Below is a small trained network, with its code and all its weights. Each question gives an input and a class and asks what happens when units are switched off, that is, made to give their printed mean instead of their output.

import numpy as np


def w(rows, s, z=0):
    codes = np.array(rows[::2]) - 128.0
    scale = np.full(codes.shape[1], s)
    scale[-1] = z or s
    return codes * scale


def f(y):
    return y / 2 * (1 + np.tanh(0.7978845608 * (y + 0.044715 * y**3)))


def log_softmax(a):
    a = a - a.max(-1, keepdims=True)
    return a - np.log(np.exp(a).sum(-1, keepdims=True))


def net(x, mask):
    res = np.array(x, float).reshape(1, 8) / 4 @ E
    y = f(res @ A[0][:, :-1].T + A[0][:, -1])
    res = res + np.where(mask, y, B[0][:, -1]) @ B[0][:, :-1]
    return log_softmax(res[-1] @ U[:, :-1].T + U[:, -1])


A, B = {}, {}
E = w([
[107,105,85,146,44,101,136,167,176,39,101,144],'x0',
[140,139,115,143,130,120,149,96,129,116,141,132],'x1',
[140,123,110,129,134,136,135,127,136,121,138,124],'x2',
[130,134,130,136,124,120,130,109,128,130,131,142],'x3',
[3,51,193,151,169,175,142,118,164,68,217,183],'x4',
[130,137,131,137,120,124,136,91,135,131,129,146],'x5',
[78,91,113,124,222,138,72,68,92,47,14,160],'x6',
[85,141,98,109,154,130,217,183,117,178,79,200],'x7',
],0.013)
A[0] = w([
[74,98,128,136,31,123,152,169,169,14,144,174,59],'neuron 0',
[38,92,187,130,149,151,166,141,150,99,246,165,2],'neuron 1',
[125,111,172,140,130,115,27,103,140,68,224,120,129],'neuron 2',
[79,98,135,123,222,138,91,107,129,48,122,185,67],'neuron 3',
[140,120,134,139,209,128,159,139,103,142,182,100,83],'neuron 4',
[131,146,162,109,73,134,165,154,153,153,223,141,88],'neuron 5',
[91,106,165,142,86,129,171,158,135,153,236,123,84],'neuron 6',
[104,151,175,118,196,154,122,89,137,163,168,105,68],'neuron 7',
[110,109,190,129,226,130,132,117,122,193,186,129,98],'neuron 8',
[100,140,168,130,112,153,66,92,132,83,196,62,123],'neuron 9',
[50,126,115,126,192,144,255,190,138,156,135,231,118],'neuron 10',
],0.015,0.0046)
B[0] = w([
[86,175,47,100,103,166,79,132,95,128,253,230,236],'neuron 0',
[225,207,93,127,112,102,141,166,117,176,49,92,253],'neuron 1',
[148,54,209,121,78,114,162,126,155,143,169,72,214],'neuron 2',
[100,159,125,161,220,133,117,113,126,119,33,84,232],'neuron 3',
[115,149,115,143,100,123,93,115,128,116,166,198,165],'neuron 4',
[100,113,138,141,207,143,121,128,126,94,57,119,225],'neuron 5',
[77,142,125,159,206,132,100,77,124,102,57,87,225],'neuron 6',
[90,146,92,101,110,163,109,153,127,124,178,192,180],'neuron 7',
[94,160,33,110,99,149,96,143,104,103,224,186,200],'neuron 8',
[146,50,181,114,95,99,188,124,139,134,120,158,201],'neuron 9',
[157,16,234,117,67,105,168,111,160,131,171,89,247],'neuron 10',
],0.014,0.027)
U = w([
[134,30,196,105,75,108,185,124,176,116,159,92,152],'0',
[50,126,127,155,248,153,122,109,156,61,71,88,160],'1',
[89,154,69,95,90,158,110,145,137,105,202,178,254],'2',
[217,197,99,113,87,97,164,167,146,177,81,61,20],'3',
],0.012,0.0014)

Each question gives the input, the list of numbers given to net, and the class t.
The units are the neurons (one row each of A and B). Each row of codes is followed by its name. A weight is (code - 128) times the scale printed after its matrix; where a second scale follows, it is the last column's (A, B and U).
mask holds one flag per neuron, in row order. A switched-off neuron (its flag False) gives its mean, the last column of its row in B, instead of its output. The means were averaged over made-up inputs and are rounded, as every weight is.
A unit's drop is (log p(t) with every unit on - log p(t) with that unit switched off) / (log p(t) with every unit on - log p(t) with every unit switched off).
The circuit of an input: a set's keep is (log p(t) with only the set's units on - log p(t) with every unit switched off) / (log p(t) with every unit on - log p(t) with every unit switched off). Starting from all 11 units, units are removed one at a time, each time the one whose removal leaves the highest keep (on an exact tie, the one counted first), for as long as the keep stays at least 0.8.
circuit, biggest first: the units of the circuit, biggest drop first
most important unit: the unit with the biggest drop
top k neurons: the k neurons with the biggest drops, biggest first
drop of u: that unit's drop, to one decimal
input [0,-4,1,7,6,-3,2,-3], class 3: most important unit => neuron 1
input [1,-5,7,-4,1,1,-4,-3], class 1: top 2 neurons => (neuron 10; neuron 6)
input [-5,-4,6,8,2,4,-1,-4], class 2: top 2 neurons => (neuron 10; neuron 8)
input [8,5,-7,0,7,6,2,-8], class 0: top 4 neurons => (neuron 2; neuron 9; neuron 8; neuron 7)
input [-5,-4,8,6,5,-6,-5,2], class 1: top 3 neurons => (neuron 6; neuron 5; neuron 0)
input [6,4,4,7,8,-7,-7,1], class 3: top 3 neurons => (neuron 1; neuron 3; neuron 10)
input [-1,-6,-1,1,-8,-4,2,8], class 0: top 2 neurons => (neuron 1; neuron 3)
input [-5,0,3,-6,4,-6,-7,6], class 1: top 4 neurons => (neuron 6; neuron 5; neuron 2; neuron 9)
input [-1,2,-4,8,-1,-1,6,6], class 0: top 3 neurons => (neuron 10; neuron 6; neuron 5)
input [7,-7,-7,6,0,-1,-6,-5], class 2: top 2 neurons => (neuron 0; neuron 3)
input [-1,-4,-8,2,-2,-1,-6,6], class 0: top 2 neurons => (neuron 10; neuron 3)
input [7,-8,1,1,2,6,-8,3], class 1: top 2 neurons => (neuron 6; neuron 5)
input [-3,0,-5,0,-8,7,7,-6], class 3: top 2 neurons => (neuron 6; neuron 5)
input [-8,-7,5,-3,-8,-1,-2,6], class 2: circuit, biggest first => (neuron 1)
input [2,1,-3,-6,-5,-5,-5,-5], class 0: drop of neuron 0 => 0.8
input [6,1,-7,7,-1,8,-3,3], class 2: drop of neuron 0 => 0.5
input [-6,-2,6,5,-3,4,-3,6], class 0: drop of neuron 0 => 3.3
